[146 161 107 133 167  60 143 115 157 131] -> K661
[176  99 126 113 118 125 115 102  78  79] -> K70
[141 110 106 110 109 162 100 150  96  62] -> K394
[176  96 126 112  98 119 114  99  82  76] -> K642
[138 124 171 122 132  68 140 117 100  78] -> K695
[116  65 147 108 170 125 106 142 167  87] -> K711
[171 114 171 122 132  68 140 117 100  78] -> K852
[162  87 109 106 133  89 107 118 158  75] -> K61
[141 110 106 110 109 162 100 150  96  99] -> K974
[163  88 130 127 112 160 120  77 120 177] -> K492
diff K70: [176  99 126 113 118 125 115 102  77  79] => 9, [78]
diff K642: [176  96 127 112  98 119 114  99  82  76] => 3, [126]
common K642 K394:  => [96]
diff K492: [163  88 130 126 112 160 120  77 120 177] => 4, [127]
common K852 K70:  => [78]

[ 79 134 171 124 102]  K47
[137 117 135 180 177]  K796
[ 59 139 140 138 105]  K311
[181 150  85 180 151]  K573
[186 175  91  96 138]  K720
[118 122 134  59 100]  K255
common K311 K255:  => [59]
common K255 K47:  => [134]
common K796 K573:  => [180]
common K311 K720:  => [138]

[136 165  95 149 137 158 135 144 140 127 145 117 108 129 124 129 112 159
 142 205  90 139 143 151  89 120 115 101] : K726
[129 141 123 130 127 134 133 126 128 129 123 120 127 137 132 131 126 130
 136 141 123 129 133 133 119 125 121 120] : K72
[136 171 126 157 136 126 119 129 121 146 133 107 114 139 155 114 119 138
 167 168 116 135 130 148 100 111 109 111] : K957
[120 102 127 116 116 118 131 134 137 118 119 142 136 121 102 139 129 117
 104 110 122 130 137 116 142 138 134 138] : K641
diff K641: [120 102 127 115 116 118 131 134 137 118 119 142 136 121 102 139 129 117
 104 110 122 130 137 116 142 138 134 138] => 4, [116]
find: [120 102 127 116 116 118 131 134 137 118 119 142 136 121 102 139 129 117
 104 110 122 130 137 116 142 138 134 138] => K641
diff K726: [136 166  95 149 137 158 135 144 140 127 145 117 108 129 124 129 112 159
 142 205  90 139 143 151  89 120 115 101] => 2, [165]

[ 84 167 169 140] -> K674
[ 97 183 108 122] -> K53
[161 120  98 172] -> K867
[169 113 133 100] -> K211
[ 96 118 120  67] -> K833
[ 97 183 108 156] -> K46
[133 103 108  73] -> K127
[157 135  80 115] -> K352
[ 84 167 102  79] -> K438
[101 146 157  72] -> K242
[ 99 131 110 135] -> K489
[102 155 147 156] -> K205
after: [80] => [115]
after: [118] => [120]
find: [102 155 147 156] => K205
diff K53: [ 98 183 108 122] => 1, [97]
common K205 K438:  => [102]

[100 133 118 101 139 154] = K729
[188  70 187  96 138 102] = K863
[117  70 187  96 103 118] = K517
diff K517: [118  70 187  96 103 118] => 1, [117]
after: [103] => [118]
find: [100 133 118 101 139 154] => K729
after: [138] => [102]
common K517 K729:  => [118]
common K729 K517:  => [118]

[116 150 126 121 121 160 130 114 105 156 100 131 146 107 129 140 128 121
 128]  K552
[132 141 126 136 121 117 143 115 121 129 155 146 116 137 129 141 130 121
 128]  K946
[124 124 126 139 110 141 113 115 114 129 117 107 186 138 115 136 103 121
 115]  K482
[127 156 125 121 123 139 107 115 121 129 115 123 146 124 129 114 129 121
 139]  K357
[142 141 140 121 133 139 135 117 121 148 115 129 146 124 124 136 127 133
 128]  K997
[127 121 126 121 134 135 122 123 132 129 115 120 128 124 129 120 128 121
 128]  K166
[127 141 114 101 119 139 112 115 119 129 115 123 146 115 132 122 128 120
 126]  K983
[134 141 126 121 121 139 122 115 127 129 115 123 146 122 137 130 128 121
 141]  K238
diff K238: [134 141 126 121 121 139 122 115 127 130 115 123 146 122 137 130 128 121
 141] => 10, [129]
find: [127 156 125 121 123 139 107 115 121 129 115 123 146 124 129 114 129 121
 139] => K357
diff K946: [132 141 126 136 121 117 143 115 121 129 155 146 115 137 129 141 130 121
 128] => 13, [116]
find: [142 141 140 121 133 139 135 117 121 148 115 129 146 124 124 136 127 133
 128] => K997
diff K482: [124 125 126 139 110 141 113 115 114 129 117 107 186 138 115 136 103 121
 115] => 2, [124]
find: [127 121 126 121 134 135 122 123 132 129 115 120 128 124 129 120 128 121
 128] => K166

[158 189 200  99  89 124 189 170]  K195
[174 201  87  89  64 115 201 152]  K123
[158  88  88  99  89 132  69 176]  K598
diff K123: [174 201  87  90  64 115 201 152] => 4, [89]
common K598 K123:  => [89]
diff K598: [158  88  88 100  89 132  69 176] => 4, [99]
after: [64] => [115]
after: [124] => [189]
find: [158 189 200  99  89 124 189 170] => K195
diff K598: [158  88  88  99  89 132  68 176] => 7, [69]

[165 105 101 145 113  62 129  76] -> K333
[150  97 105 147 116  79 121 105] -> K765
[109 110  99 158 109 139 153 173] -> K262
[170 110  94 144 119  68 126  85] -> K976
[ 85 163 130 118  81 138  88 139] -> K227
[115  97  92 149 107 146 153 173] -> K308
[149  92 107 154 119  78 133 108] -> K414
[169 110  99 140 118  63 129  80] -> K621
[122 109  98 150 106 152 148 183] -> K881
[109 163 113 108  67 132 121 133] -> K490
diff K262: [109 109  99 158 109 139 153 173] => 2, [110]
common K227 K262:  => [139]

[ 68 184 110 126  65  86 102 102  96] -> K312
[143 179 102 158 170  76 149  88 186] -> K645
[ 67 102 105  92  81  92 171  97 150] -> K525
[157 169 118  61  65 179  65 150  71] -> K375
[ 66  91  65  69 163 173  85 154  92] -> K138
common K645 K312:  => [102]
common K312 K375:  => [65]
after: [157] => [169]
common K375 K525:  => [150]

[141  95 140  54] -> K411
[141  95  55 170] -> K656
[159 131  55 146] -> K499
after: [131] => [55]
after: [159] => [131]
after: [140] => [54]

[ 77 114 165 178 130 113 115 114  94 116 128 104  94]  K33
[146 128 127 138 122 121 143 122 154 120 113 118 142]  K581
[113 129 180 160 142 101 175 154 132 115 123 104 114]  K994
after: [77] => [114]
find: [113 129 180 160 142 101 175 154 132 115 123 104 114] => K994
after: [129] => [180]

[130 157 143  98 168 121] : K566
[171 189 175 158 135 162] : K562
[130 157 143  98 141 134] : K178
after: [189] => [175]
after: [175] => [158]

[138 110  85 120 155 162 173 119 120 147  98 110 133 114  98 132 116 122
 120  95 188 106 175 130] : K300
[131 107 105 107 173 162 151 106 159 151 122 112 125 106 109 126 146 117
 108 115 180 110 161 127] : K65
[141 104  82 113 172 165 171 112 137 156 102 111 134 110  94 134 132 118
 114  94 205 102 183 140] : K458
[141 104  82 113 172 165 171 112 137 156 102 111 134 110  94 134 132 118
 114 103 179 108 167 122] : K471
[113 122 128 115 142 158 143 114 143 131 130 110 112 131 129 115 126 123
 115 133 123 122 128  92] : K719
[121 113 125 105 168 159 136 104 109 145 137 113 116 104 124 118 152 117
 106 132 152 117 139 112] : K99
[139 117 105 124 147 139 146 123 129 141 114 124 136 124 110 135 131 124
 124 110 167 117 156 144] : K120
diff K458: [141 104  82 113 172 166 171 112 137 156 102 111 134 110  94 134 132 118
 114  94 205 102 183 140] => 6, [165]
find: [141 104  82 113 172 165 171 112 137 156 102 111 134 110  94 134 132 118
 114 103 179 108 167 122] => K471
find: [121 113 125 105 168 159 136 104 109 145 137 113 116 104 124 118 152 117
 106 132 152 117 139 112] => K99
find: [141 104  82 113 172 165 171 112 137 156 102 111 134 110  94 134 132 118
 114  94 205 102 183 140] => K458
diff K719: [113 122 128 115 142 158 143 114 143 130 130 110 112 131 129 115 126 123
 115 133 123 122 128  92] => 10, [131]
diff K458: [141 104  82 113 172 165 171 112 137 156 102 111 134 110  94 134 132 118
 113  94 205 102 183 140] => 19, [114]

[145 128 126 120 116 148 112 120 136] : K743
[105 137 114 125 135  78 145 122 108] : K156
[131 129 120 108 119 122 122 154 127] : K277
[138 129 122 107 116 135 153 115 130] : K404
[139 116 145 148 130 159 117 145 141] : K516
[108 143 122 123 131  70 154 132 107] : K531
diff K277: [131 129 120 108 119 121 122 154 127] => 6, [122]
common K156 K743:  => [145]
after: [119] => [122]

[141 109  74 167 173 166 127 165 171  70 103  81 111 108] : K700
[166 176 164  87 137 190 118  72 145 103 171  96 110  85] : K410
[157 155  84 136 169  98 169  77  94 157 157 163  82  91] : K604
[128 146 148 168  90  88  71  88 191  76 156 158  97 137] : K41
common K410 K41:  => [137]
after: [173] => [166]
diff K700: [141 109  74 167 173 166 127 165 171  69 103  81 111 108] => 10, [70]
diff K604: [157 155  84 136 169  98 169  77  95 157 157 163  82  91] => 9, [94]

[145 120 121 138] -> K130
[121  50  96 100] -> K395
[159 109 161 155] -> K415
[195  51 121  72] -> K480
[188 157  84  82] -> K396
[142 119 144  82] -> K251
[191  50  96 100] -> K117
common K395 K480:  => [121]
diff K117: [191  50  97 100] => 3, [96]
after: [51] => [121]
after: [157] => [84]
diff K251: [142 118 144  82] => 2, [119]

[168 147 168 105  83 138 152 115  77 120 159 142 143  99  70 156 126  80
 146 133 154 158 127 141 121 105  98 138 144]  K804
[ 97 122 116 138 136 114  77 143 120 138 116 125  85 152 208 132  96 136
 145 138 151 128  99 136 132 140 160 109  94]  K787
[135 140 141 161 110 167 118 115 191 147  84  88 123  92 113 134 150 142
 155  84 105 103 147 114  98 160 159 108  82]  K356
[ 95 120 111 140 142 117  79 144 133 139 112 121  88 153 208 125 101 144
 141 134 144 121 103 132 132 142 160 109  94]  K754
diff K356: [135 140 141 161 110 167 118 115 191 147  84  88 123  92 113 134 150 142
 155  84 105 103 147 114  98 160 158 108  82] => 27, [159]
find: [ 97 122 116 138 136 114  77 143 120 138 116 125  85 152 208 132  96 136
 145 138 151 128  99 136 132 140 160 109  94] => K787

[144 130 131 134 129 143 135] = K45
[130 132 138 185 130 131 161] = K632
[132 131 133 133 130 132 133] = K599
[131 131 130 176 133 132 139] = K479
find: [130 132 138 185 130 131 161] => K632
diff K599: [132 131 133 132 130 132 133] => 4, [133]
after: [143] => [135]
diff K599: [132 130 133 133 130 132 133] => 2, [131]

[175 209 184 181] = K111
[ 55 209 185 180] = K419
[135 115  50 185] = K503
[181 180 185  92] = K602
after: [175] => [209]
diff K602: [181 180 184  92] => 3, [185]
common K503 K602:  => [185]
common K111 K419:  => [209]
common K503 K419:  => [185]
common K419 K503:  => [185]
after: [184] => [181]

[141 132 140 147 160  87 135] : K15
[ 61  81 197 198 103 169 167] : K797
[152 125 140 148 163  84 134] : K168
[133 151 173 180 119  75 152] : K237
diff K797: [ 61  81 197 198 104 169 167] => 5, [103]
after: [197] => [198]
after: [160] => [87]

[139 135 129 147 141 129 112 111] -> K981
[137 111 130 127  98 107 116 118] -> K686
[135 142 141  92 146 150 135 142] -> K232
[135 142 141  92  97 130 132 136] -> K454
[131 121 136 151 140 124 163 129] -> K715
[131 121 136 151 140 124 115 140] -> K230
[135 138 141  92 122 130 132 136] -> K136
[118 136 129 131  98 134 152 119] -> K393
[114 132 122 135 119 118 117 108] -> K348
[126 131 132 122 123 128 146 155] -> K188
after: [137] => [111]
after: [97] => [130]
common K981 K715:  => [129]
diff K981: [139 135 129 147 141 129 113 111] => 7, [112]
common K136 K230:  => [136]
diff K686: [137 111 131 127  98 107 116 118] => 3, [130]
diff K188: [126 132 132 122 123 128 146 155] => 2, [131]

[110 192 104 157  47] : K979
[123 165 115 158  74] : K9
[114 147 119 137 100] : K624
[157 145 126 118 112] : K73
[106 137 121 124 123] : K325
diff K979: [110 192 105 157  47] => 3, [104]
find: [114 147 119 137 100] => K624
diff K325: [106 137 121 124 122] => 5, [123]
diff K9: [123 164 115 158  74] => 2, [165]
diff K979: [110 192 104 156  47] => 4, [157]
diff K325: [106 137 121 125 123] => 4, [124]
common K979 K73:  => [157]

[168 124 135 148 127  76  86  93 103 116 129 155 110 157 127 127 117  84
 116 157 128 126 132 103 134 129 150 135 100 139 119] : K840
[137 131 133  95 130  88 111 128 130 127 114 116 115 150 115 107 112 103
 101 120 179 159 151 114 110  79 165 166 145 173 128] : K539
[156 108 135 114 130  65 106  94 111 138 133 147 120 148 112 122 141 103
  97 141 176 165 149 103 133 108 157 148 113 158 115] : K54
diff K54: [156 108 135 114 130  65 106  94 111 139 133 147 120 148 112 122 141 103
  97 141 176 165 149 103 133 108 157 148 113 158 115] => 10, [138]
find: [137 131 133  95 130  88 111 128 130 127 114 116 115 150 115 107 112 103
 101 120 179 159 151 114 110  79 165 166 145 173 128] => K539
after: [76] => [86]
diff K840: [168 124 135 148 127  76  86  93 103 116 129 155 110 157 127 127 117  84
 116 157 128 126 132 103 134 129 151 135 100 139 119] => 27, [150]
find: [168 124 135 148 127  76  86  93 103 116 129 155 110 157 127 127 117  84
 116 157 128 126 132 103 134 129 150 135 100 139 119] => K840

[132 122 185 129 130  77 125 142 127] = K838
[120 131  97 132 109 112 131 112 100] = K905
[122 129  97 128  93  85 129 123 126] = K403
[102 136  90 134 129 123 130 129 115] = K606
[149 108 157 129 121 141 130 123 121] = K662
[122 138 146 136 141 122 140 112 107] = K561
find: [149 108 157 129 121 141 130 123 121] => K662
find: [132 122 185 129 130  77 125 142 127] => K838
diff K403: [122 129  96 128  93  85 129 123 126] => 3, [97]

[103 158 137 104 120 107 121 136 130 132 120 120 146 125 130 131 125 108
 144 115 126 114 148] -> K877
[111 129 115 116 141 124 105 123 136 124 131 112 115 149 117 149 126 115
 125 118 118 117 148] -> K151
[ 85 116 130 180 110 121 112 129 106 115 133 134 125 118 121 155 131 140
 148 112 108 118 145] -> K29
[129 120 132 140 107 132 132 149  80 103 146 140 172 145 181 130 131 156
 151 126 105 114 146] -> K980
[ 82 125 122 125 117  97 121 143 116 127 131 115 135 137 135 135 127 114
 143 131  85 134 128] -> K857
[130  83 125 153  93 123  94 130  91 138  97 129 125 136 161 167 127 141
 202  64  99 114 144] -> K892
[103 158 137 104 120 107 121 136 130 132 120 120 146 125 139 131 125 108
 143 113 126 114 148] -> K114
[125 115 127 111 129 125 155 149 130 136 138 130 116 134 130  97 129 118
 107 177 101 165  82] -> K848
[131 166 131 109 145 124 140 119 149 123 136 124 134 118 115 113 127 121
 100 141 159 120 138] -> K304
[130 131 125 134 130 113 126 112 142 138 112 121 112 110 112 130 127 125
 134 112 142 168 127] -> K540
[152 118 161 142 103 172 116 138 121 147 104 160 132 115 140 140 128 128
 159  99 150 120 130] -> K802
after: [167] => [127]
diff K540: [130 131 125 134 130 113 126 112 142 138 113 121 112 110 112 130 127 125
 134 112 142 168 127] => 11, [112]
find: [129 120 132 140 107 132 132 149  80 103 146 140 172 145 181 130 131 156
 151 126 105 114 146] => K980
find: [ 82 125 122 125 117  97 121 143 116 127 131 115 135 137 135 135 127 114
 143 131  85 134 128] => K857
after: [139] => [131]

[132 149 118 198 142] -> K44
[111 142  66 157 147] -> K627
[177  87 164 159 124] -> K902
[106 101 171 132 123] -> K528
[178 121  65 142 140] -> K59
[ 94 121  65 142 127] -> K978
[106 101 171 178 133] -> K289
diff K59: [179 121  65 142 140] => 1, [178]
common K289 K59:  => [178]
diff K978: [ 94 121  64 142 127] => 3, [65]
diff K528: [106 101 170 132 123] => 3, [171]
find: [177  87 164 159 124] => K902

[140 118 134 116 117 129]  K856
[132 105 117 156 111  95]  K470
[130 117 149 166 141 157]  K224
[117 125 144  48 124  97]  K272
[117 115 104 157 189 128]  K773
[114 118 136 117 164 133]  K556
diff K556: [114 118 136 117 163 133] => 5, [164]
after: [132] => [105]
common K470 K224:  => [117]
common K856 K470:  => [117]

[129 136 115 160 126  90 138 110 132]  K574
[114  87 110 139 131 139 142  99 180]  K878
[144 140 156 175 128 151 174  71 119]  K442
[168 111 128 131 130 137  83 169 154]  K698
after: [87] => [110]
diff K878: [114  87 110 139 131 139 143  99 180] => 7, [142]
after: [140] => [156]
after: [144] => [140]
diff K442: [145 140 156 175 128 151 174  71 119] => 1, [144]
diff K574: [128 136 115 160 126  90 138 110 132] => 1, [129]

[128 128 105 142 128 148 135 117 117 120] = K716
[114 127 157 104 102 100 113 121 138 137] = K855
[128 103 145 132 134  74 102  98 119 146] = K201
[138 100 196 128 102 123 132 103 145 128] = K190
[132 128 128 129  91  89 127 153 128 128] = K267
[162 129 145 126 150 140 102 128 128 108] = K457
[128 110 164 108 148 134 148 128 136 161] = K75
[159 102 131 130 112  77 134 101 113 124] = K475
find: [138 100 196 128 102 123 132 103 145 128] => K190
common K75 K267:  => [128]

[103 144 132 128 130  86 121  81 106  93 139 118] = K727
[125 183 200 161  99 131 142 178 128 124 123  98] = K109
[ 74  96  90  92 179  95 149  92 117 104 104 130] = K328
[ 85 140 144 133 181 104 123 128 181 159 176 163] = K749
[114 160 142 123 140 127 156 146 140 135 115  92] = K179
[102  98  93 123 193 143 154 110 132 121 116 152] = K537
[157 143 125 123 113 156 113 126 169 176 180 130] = K572
[185 100  96 125 106 148 120 111  98 113 110 110] = K31
[167 112 130 101  93 200  89 147 121 119 153 200] = K998
[139  99 103 113 112 157 128 136 102 110 107 172] = K266
[140 147 130 177  96 104 129  80 128 156 108 103] = K428
diff K749: [ 85 140 144 133 182 104 123 128 181 159 176 163] => 5, [181]
after: [81] => [106]
diff K749: [ 85 140 143 133 181 104 123 128 181 159 176 163] => 3, [144]
common K727 K109:  => [128]

[174 140  74 116 147 100 122 117  62 103 112 179 127  91 108 118  72]  K437
[175 159  51 111 150 128 100 156  98  79 122 155 135  66 115 109  93]  K43
[158 132 143 106 129 105 128 116 101 158 126 147 128 111 137 162 114]  K222
[174 140  74 116 147 100 122 117 108  76 110 142 129  74 119 111 125]  K495
after: [101] => [158]
find: [158 132 143 106 129 105 128 116 101 158 126 147 128 111 137 162 114] => K222

[127 146  95  65 169] = K669
[133 131 157 149 125] = K555
[123  71 123 181  89] = K653
[133 156 150 119 140] = K733
[124 151 135 130 103] = K469
[102 126 101 116 115] = K131
[135 114 142 133 155] = K959
[129 123  93  70 178] = K55
[129 112 105 107 155] = K51
after: [101] => [116]
after: [124] => [151]

[133 128 156 133 127 148 136]  K972
[204 129 128 172 118 122 127]  K359
[ 89 149 165 118 118 143 163]  K162
[142 105 134 104  89 136 138]  K434
after: [149] => [165]
after: [129] => [128]
common K162 K434:  => [89]
after: [104] => [89]
find: [ 89 149 165 118 118 143 163] => K162

[137 111 120 138 106 110 121 144 123 121 106 170 131 122 109 152 151 131
 125 117 134 126 110 120 132 145 157  93  85 143  97 100 153 131 139] -> K526
[136  80  94 147 105 133 155 138 108 139 115 177 147  96 114 181 114  86
 149 144 121 131 131 108 143 131 193 139  99 142  81 122 152 145 138] -> K830
[128  65  64 151 113 144 155 132 107 138 127 178 138 118 110 178 115 142
 126 143  86 149 135 116 142 136 186 135 112 172  87 150 106 146 135] -> K408
[131  88  84 152 113 131 140 164 112 127 118 178 127 126 104 161 149 162
 116 126 102 145 128 122 133 135 151 101  98 172  94 131 124 142 140] -> K750
[130  82  73 152 115 136 144 164 112 133 125 173 127 125 108 163 135 161
 115 129  94 149 131 121 135 131 155 116 108 171  93 126 115 142 139] -> K790
after: [134] => [126]
find: [130  82  73 152 115 136 144 164 112 133 125 173 127 125 108 163 135 161
 115 129  94 149 131 121 135 131 155 116 108 171  93 126 115 142 139] => K790
after: [101] => [98]

[130  62 156 116 149]  K141
[134 140 160 130 121]  K665
[161 165 139 133 100]  K926
after: [161] => [165]
diff K665: [133 140 160 130 121] => 1, [134]
diff K926: [161 166 139 133 100] => 2, [165]

